Each row is followed by its class number.
[-35   8 -71  14   2  -5  -8  -5  -2   5  -3 -19 -19  -5  -5  21  19 -12
 -18  -1  -6  29  11  -8  -3 -10   9  -9 -18   2  14  -2  -7  16  23 -10
  18  23  12  -7 -17   1 -16 -24  -2   3  -6  -3   4   7   4  -9  -4  -8
   5  -2 -11  -2   2   0   2   7   3  15 -16 -12 -11  -2  -1 -23 -14   4
  -7 -31   0  -7  -9   0   6  17  -8  12  13  -2  -6   3  35 -14 -17  -6
   3 -11   6   1  -1] => 0
[-28   7 -48 -11  14  -4   9   4 -10  11  -5  -2 -11 -11 -12   0  22   1
  -5   1  -6  14   9  -4  -1  -8   1  -5 -13   4   8  -3  -6 -18  -7 -12
  21  19  10 -13 -15   4 -12 -18  17   2  -4  -6   0   1  -4 -11   7  -9
  -1 -11  -9  -8   8  -5  -3   0   2  16 -24 -11  -6  -3  -8 -14 -11  -6
 -11 -20   1  -2 -12   7  -2  17 -14   3  10   1   1   2 -16 -16   0  -1
  -1 -14  -2  -1  -8] => 0
[-39  -2 -65   1  21  -5   6   2  -3  -1  -4  -7 -25   4  -3   6  22 -11
 -12 -11  -5  18   3 -21   2 -13  10  -9  -8   1   9 -11  -8   0  -9 -25
   7  17  13 -11 -10  14  -2 -17  18  -8  -3 -10  -6   6   2   3  -3  -8
   3  -9  -7  -1   8   4  -2  -1   1  11 -24  -2  -7  -5   1 -30 -11  -6
  -5 -11   3  -3  -9   1   9  11  -4   6   6   4   1  -1 -21 -19  -4   8
   3  -4  -5  -3  -9] => 0
[-19  12 -49  13   5  -5   4  -3  -2  -9  -5 -24 -19   0  -3   8  -4 -12
 -26  -4  -2  18   6  24  -5  -7   3   2 -13   5  10   0   1  -2  27 -16
  10  26   7  -6 -13  -6  -2 -16 -16   9   3  -4  -6   5  -2  -8   3  -3
  -5  -4  -5  -1   1 -18  -5  19  15  12 -12 -16   1 -11   1 -12  -7   4
  -1 -22  11  -1  -6  13  -1  19   0  -4  12   5  -4   4   2  -2   3  -2
  -2 -16  -8   6 -13] => 1
[-48  12 -78  -1  22 -15  -1   5   7  -5   2  -8 -39   6  -5   6  21 -13
  -8   1  -8  28   6 -10  -8 -13  12 -18 -10   8  18  -7  -3  -6   3 -27
  24  20  14 -20 -16  19   2 -18  20   6  -7  -7  -3  -3   9  -5   6 -18
  -1  -6 -11   4  12  -8 -10   0   7  25 -32 -13  -9   9  -5 -22 -12  -9
  -7 -13  -4  30 -16   8   2  15 -10  18  15  -5   8   7 -13 -19   0   8
   9 -11  -4  -5  -8] => 0
[-15   8 -23  -1  -6  -1  -1  13  -3  -8  -2 -13 -15  -7   2  -1  -9  -3
  -9   2   1  16   7  13  -1   6  -2 -10   4   3  21   7  -1 -12  19 -11
  15   6  -3  16  -9   7   5  -6  -9   8   3   2   0  -2 -10  -4   5   8
   4  -1  -1  13   0 -21  -1  15  10  17 -10 -16   3   3   0  16  -1   1
  -8   0   9  -3  -1   6  -6  14  -9   4   3   0   4   1   1   1  -2   0
  -2  -9 -14  -4  -8] => 1
[-37   4 -58 -15  29  -8  -2 -11  -8   1  -7  -3 -22  -9 -12   0  28  -9
  -9  -4  -7  16   4 -13  -3 -15   8 -20 -12  12  15  -5 -15  -4   7 -17
  13  14  20 -16  -8   7  -1 -13  15 -12  -4  -4  -1  -3  -1   6   8 -23
  -3 -12  -4 -11  -1  -4  -1  -3 -12  12 -24  -8  -8 -10  -5 -21  -9  -2
 -16  -2  -6  -6 -11   5   3   6  -7  21  11  -3   2   0  -8 -13   6   3
   7  -2   0   3  -7] => 0
[-37   0 -25  -4   5  -9  -2   9  -4   5   3 -28 -12  -3   0 -24  10 -12
 -12   0  -5  24  10  -3   7  -6  -2  -5  -7   0   3  -4  -6  -8   6 -17
  18  21  14  -5 -10   7  -2  -8 -11  -2   2  -4   1  -1   3  -3   0  -1
  -1   3  -5   6   1  -9   0   1  10  14 -12  -6   2  -7  -5 -10  -8   1
  -2  -7   4  -3 -10   6   2  15  -5   6   4  -1  -6   4   5 -11   5   1
  18  -3  -3   0  -9] => 1
[-12   6 -15  10  -5  10  -5  10   3  -4   5 -22 -18   0   2   2 -10   2
 -23  14  -3  31  -3  11  10   2  -8   6  -2   5   2   3   8  17  15  -6
   7  14   1   4  -5  -8  -4  -3 -17   3   5   2  -2  -1  -2  -9  -6   2
  -3  -4   2   7   1 -17   3  10   9  -1   0  -3   4   7   1  -7  -7  11
   5  -4   9   0   0   1 -16   9  -2   0   3   1   0   7  -1  -2   7  -3
  -1  -5  -9   2   1] => 1
[  2  32 -23   6   4   0 -35 -17  -5   2  -4 -16   0  -7   8   0  -9 -13
  -2  -5  11  20   4  10 -18   7 -11 -10  -7  -1   7  18 -10   0  58  20
  10  26   1  10 -10   9  -2 -11 -10  -7   1   9  -1  -9 -15   2  12  19
  12   5  15  13  -2 -28  13  28  15  16  14 -32 -11   9  -1   6  -5  12
  -6 -10 -12   0   9   8 -23  17   0  22  14   0  -3   7  42   3   7 -22
   1  -6 -11   0   3] => 1
[-23  10 -42  -5   9 -10  -9  -9  -3   4  -1  -4 -17  -8   8  -1  12   6
  -3   0  28  21   5  -4  -5 -11  -1 -13   4   2   4   0  -2 -13   3 -11
  23  12  15 -10 -11  10  -8 -11  14   2   4   9  -1   1   6 -12   8  -3
 -12  -3  -5   2   9  -8   0  -2   5  17   3   4  -5  -1  -8  -7 -11  -2
 -10  -4 -11  -2  -7   3  -2  14  -6  17   4   7   8   3  -9 -15 -10   5
  -2  -3  -3   3  -8] => 0
